Here is a tiny trained network, its code and every weight. The questions are about switching its units off for an input and a target symbol, where a switched-off unit gives its printed mean instead of its output.

import numpy as np


def w(rows, s, z=0):
    codes = np.array(rows[::2]) - 128.0
    scale = np.full(codes.shape[1], s)
    scale[-1] = z or s
    return codes * scale


def norm(h):
    return h / np.sqrt((h * h).mean(-1, keepdims=True) + 1e-5)


def f(y):
    return np.maximum(y, 0)


def softmax(a):
    e = np.exp(a - a.max(-1, keepdims=True))
    return e / e.sum(-1, keepdims=True)


def log_softmax(a):
    a = a - a.max(-1, keepdims=True)
    return a - np.log(np.exp(a).sum(-1, keepdims=True))


def net(x, mask):
    ids = ['ΣΨΩβδηθ'.index(c) for c in x.split()]
    T = len(ids)
    res = E[ids] + P[:T]
    q, k, v = (norm(res) @ M[0].T for M in (Q, K, V))
    z = softmax(np.where(np.tri(T) > 0, q @ k.T / 2**0.5, -1e9)) @ v
    res = res + np.where(mask[0], z, O[0][:, -1]) @ O[0][:, :-1]
    y = f(norm(res) @ A[0][:, :-1].T + A[0][:, -1])
    res = res + np.where(mask[1:17], y, B[0][:, -1]) @ B[0][:, :-1]
    return log_softmax(norm(res)[-1] @ U[:, :-1].T + U[:, -1])


Q, K, V, O, A, B = {}, {}, {}, {}, {}, {}
E = w([
[2,216,129,189],'Σ',
[123,46,90,74],'Ψ',
[60,198,110,168],'Ω',
[240,152,220,157],'β',
[201,104,32,151],'δ',
[23,59,215,162],'η',
[58,205,102,159],'θ',
],0.0039)
P = w([
[188,254,201,9],'0',
[130,222,169,70],'1',
[133,194,152,97],'2',
[144,168,140,122],'3',
[141,155,124,143],'4',
[126,136,101,172],'5',
[74,127,87,186],'6',
[77,112,75,180],'7',
],0.0029)
Q[0] = w([
[117,19,21,92],'H0',
[89,158,50,253],'H0',
],0.005)
K[0] = w([
[66,64,71,110],'H0',
[104,132,111,254],'H0',
],0.0072)
V[0] = w([
[93,19,1,69],'H0',
[248,199,211,71],'H0',
],0.0025)
O[0] = w([
[175,211,170,163,78],'H0',
[1,63,22,208,247],'H0',
],0.0038,0.0013)
A[0] = w([
[72,182,142,101,152],'N0',
[107,109,99,176,139],'N1',
[114,126,136,157,132],'N2',
[126,80,3,141,78],'N3',
[138,89,79,154,123],'N4',
[99,164,72,233,18],'N5',
[180,166,107,166,149],'N6',
[134,134,244,162,202],'N7',
[93,105,156,58,31],'N8',
[123,251,208,139,201],'N9',
[50,229,112,199,5],'N10',
[79,89,105,164,5],'N11',
[147,81,114,112,65],'N12',
[153,180,38,161,21],'N13',
[145,179,174,130,104],'N14',
[28,116,157,148,95],'N15',
],0.0051,0.0021)
B[0] = w([
[207,111,118,154,228],'N0',
[113,85,130,47,202],'N1',
[126,114,106,101,166],'N2',
[82,148,171,247,234],'N3',
[109,202,205,161,189],'N4',
[226,123,176,40,232],'N5',
[68,133,148,60,197],'N6',
[105,177,37,86,212],'N7',
[209,145,182,120,156],'N8',
[141,56,30,254,240],'N9',
[229,73,82,126,254],'N10',
[100,64,95,159,152],'N11',
[169,173,148,152,159],'N12',
[62,187,212,47,189],'N13',
[95,126,87,145,148],'N14',
[202,166,122,98,229],'N15',
],0.0036,0.0024)
U = w([
[145,117,2,200,222],'Σ',
[224,124,147,17,232],'Ψ',
[144,12,194,198,89],'Ω',
[123,116,174,183,60],'β',
[53,215,159,139,171],'δ',
[117,111,150,145,2],'η',
[102,92,166,150,61],'θ',
],0.0083,0.0035)

Each question gives the input, a string of symbols that net reads in full, and the target symbol t.
The units are the heads (2 rows each of Q, K, V and O) and the neurons (one row each of A and B). Each row of codes is followed by its name. A weight is (code - 128) times the scale printed after its matrix; where a second scale follows, it is the last column's (O, A, B and U).
mask holds one flag per unit, heads first, then neurons. A switched-off unit (its flag False) gives its mean, the last column of its rows in O or B, instead of its output. The means were averaged over made-up inputs and are rounded, as every weight is.
A unit's drop is (log p(t) with every unit on - log p(t) with that unit switched off) / (log p(t) with every unit on - log p(t) with every unit switched off).
The circuit of an input: a set's keep is (log p(t) with only the set's units on - log p(t) with every unit switched off) / (log p(t) with every unit on - log p(t) with every unit switched off). Starting from the 12 units with the biggest drops (on a tie, the unit counted first), units are removed one at a time, each time the one whose removal leaves the highest keep (on an exact tie, the one counted first), for as long as the keep stays at least 0.8.
circuit, biggest first: the units of the circuit, biggest drop first
top k neurons: the k neurons with the biggest drops, biggest first
drop when u is switched off: that unit's drop, to one decimal
input Ω β β Ψ β Ψ Ψ, target Ψ: circuit, biggest first	H0
input δ Ψ Ψ Ψ Ψ Ψ δ, target Ψ: circuit, biggest first	H0, N13
input β θ δ, target δ: top 2 neurons	N13, N3
input Ψ Σ β Ψ Ψ δ β, target Ψ: top 2 neurons	N5, N9
input Ψ η β β β, target Ω: top 2 neurons	N13, N15
input δ Ψ Ψ Ψ η, target Σ: top 2 neurons	N7, N15
input Ω θ Ω Ψ δ Ψ Ψ, target Ψ: top 2 neurons	N9, N3
input θ δ δ β Ψ β, target Ψ: top 3 neurons	N9, N3, N7
input θ β Ψ Ψ Ψ Ψ Ψ η, target Σ: top 3 neurons	N7, N15, N3
input Ω δ Ψ θ Ψ β Ψ, target δ: top 2 neurons	N10, N9
input β θ Ψ β β, target Ω: drop when N15 is switched off	0.5
input θ Ψ Σ, target Σ: drop when N9 is switched off	0.2
input Ψ Ψ δ Ω δ Ω, target Ψ: drop when N5 is switched off	0.4
input Ψ η Ω, target Σ: drop when N0 is switched off	-0.1
input Ψ Ψ θ, target Σ: top neuron	N9
